Below is a small trained network, with its code and all its weights. Each question gives an input and a class and asks what happens when units are switched off, that is, made to give their printed mean instead of their output.

import numpy as np


def w(rows, s, z=0):
    codes = np.array(rows[::2]) - 128.0
    scale = np.full(codes.shape[1], s)
    scale[-1] = z or s
    return codes * scale


def norm(h):
    return h / np.sqrt((h * h).mean(-1, keepdims=True) + 1e-5)


def f(y):
    return np.maximum(y, 0)


def log_softmax(a):
    a = a - a.max(-1, keepdims=True)
    return a - np.log(np.exp(a).sum(-1, keepdims=True))


def net(x, mask):
    res = np.array(x, float).reshape(1, 5) / 4 @ E
    u = 0
    for l in range(2):
        y = f(norm(res) @ A[l][:, :-1].T + A[l][:, -1])
        res = res + np.where(mask[u : u + 11], y, B[l][:, -1]) @ B[l][:, :-1]
        u += 11
    return log_softmax(norm(res)[-1] @ U[:, :-1].T + U[:, -1])


A, B = {}, {}
E = w([
[122,181,117,147,67,66],'x0',
[50,205,104,52,253,96],'x1',
[182,233,202,219,227,178],'x2',
[126,124,123,133,130,129],'x3',
[128,128,139,126,123,127],'x4',
],0.0062)
A[0] = w([
[90,121,119,55,145,108,9],'L0N1',
[240,47,105,142,39,150,226],'L0N2',
[82,216,103,173,59,90,180],'L0N3',
[189,213,192,207,180,143,194],'L0N4',
[115,229,152,215,189,169,10],'L0N5',
[249,134,163,190,94,194,84],'L0N6',
[102,219,163,154,163,176,23],'L0N7',
[130,211,84,171,72,46,157],'L0N8',
[151,132,71,157,57,170,113],'L0N9',
[145,153,125,210,22,107,3],'L0N10',
[99,67,151,156,172,150,220],'L0N11',
],0.011,0.0043)
B[0] = w([
[93,124,63,119,37,185,161],'L0N1',
[208,68,180,78,220,162,253],'L0N2',
[58,53,123,209,213,73,193],'L0N3',
[139,171,132,231,185,254,254],'L0N4',
[169,2,199,75,156,131,209],'L0N5',
[92,207,44,249,69,123,220],'L0N6',
[176,39,127,46,98,100,181],'L0N7',
[16,163,241,206,173,130,195],'L0N8',
[114,124,220,150,155,154,174],'L0N9',
[126,161,173,170,185,220,184],'L0N10',
[147,223,124,91,15,99,180],'L0N11',
],0.0087,0.011)
A[1] = w([
[109,93,192,195,162,113,150],'L1N1',
[221,174,140,85,135,140,130],'L1N2',
[82,124,124,63,114,77,86],'L1N3',
[132,198,187,112,194,115,76],'L1N4',
[114,159,59,57,76,110,2],'L1N5',
[194,113,99,115,133,182,112],'L1N6',
[41,144,86,169,120,5,70],'L1N7',
[120,135,135,177,86,143,70],'L1N8',
[132,99,128,146,221,167,124],'L1N9',
[135,183,187,102,111,99,194],'L1N10',
[175,162,194,154,218,104,94],'L1N11',
],0.014,0.0071)
B[1] = w([
[58,122,149,99,171,67,251],'L1N1',
[155,89,25,154,89,133,165],'L1N2',
[52,180,138,179,131,128,155],'L1N3',
[202,15,90,51,109,105,160],'L1N4',
[84,194,218,51,206,199,158],'L1N5',
[127,137,53,132,63,120,181],'L1N6',
[188,40,2,223,43,101,157],'L1N7',
[94,205,122,169,174,110,144],'L1N8',
[146,174,128,85,70,101,247],'L1N9',
[137,85,68,79,78,145,140],'L1N10',
[114,122,123,53,105,82,225],'L1N11',
],0.013)
U = w([
[237,68,15,32,35,155,202],'0',
[96,40,216,41,192,30,206],'1',
[14,222,113,50,135,232,89],'2',
[18,46,7,201,88,51,2],'3',
[223,237,53,223,67,218,99],'4',
[98,147,228,233,243,170,171],'5',
],0.017,0.0045)

Each question gives the input, the list of numbers given to net, and the class t.
The units are the neurons (one row each of A and B). Each row of codes is followed by its name. A weight is (code - 128) times the scale printed after its matrix; where a second scale follows, it is the last column's (A, B and U).
mask holds one flag per neuron, layer by layer. A switched-off neuron (its flag False) gives its mean, the last column of its row in B, instead of its output. The means were averaged over made-up inputs and are rounded, as every weight is.
A unit's drop is (log p(t) with every unit on - log p(t) with that unit switched off) / (log p(t) with every unit on - log p(t) with every unit switched off).
unit that matters most: the unit with the biggest drop
top k neurons: the k neurons with the biggest drops, biggest first
k most important neurons of layer l: the k neurons of layer l with the biggest drops, biggest first
drop when u is switched off: that unit's drop, to one decimal
input [1,1,7,2,3], class 1: unit that matters most : L0N5
input [0,-5,-1,8,-7], class 0: 2 most important neurons of layer 0 : L0N2; L0N3
input [1,2,-4,5,1], class 3: top 2 neurons : L0N2; L1N7
input [0,0,-5,5,2], class 0: top 3 neurons : L0N8; L0N3; L1N1
input [2,-8,3,5,7], class 5: 2 most important neurons of layer 0 : L0N6; L0N9
input [4,3,0,-1,5], class 3: top 2 neurons : L0N2; L1N7
input [6,0,-7,-2,0], class 1: 3 most important neurons of layer 0 : L0N6; L0N11; L0N2
input [-4,1,-2,-7,-1], class 2: top 2 neurons : L0N2; L0N4
input [1,4,-1,-1,-2], class 3: 2 most important neurons of layer 0 : L0N2; L0N4
input [5,4,-1,-7,7], class 3: top 2 neurons : L1N7; L0N2
input [-5,1,0,8,-4], class 2: 4 most important neurons of layer 0 : L0N2; L0N4; L0N8; L0N10
input [-2,4,-5,-2,2], class 2: top 2 neurons : L1N5; L0N3
input [-2,3,-5,4,-8], class 2: top 3 neurons : L1N5; L0N3; L0N6
input [2,6,-8,-8,-7], class 3: top neuron : L1N7
input [6,-7,-1,2,-7], class 1: top 2 neurons : L0N2; L0N4
input [-7,-3,1,2,-3], class 4: drop when L0N9 is switched off : 0.0
input [-8,-4,6,-5,6], class 4: drop when L0N6 is switched off : 0.2
input [-6,-6,5,2,-5], class 4: drop when L0N6 is switched off : 0.4
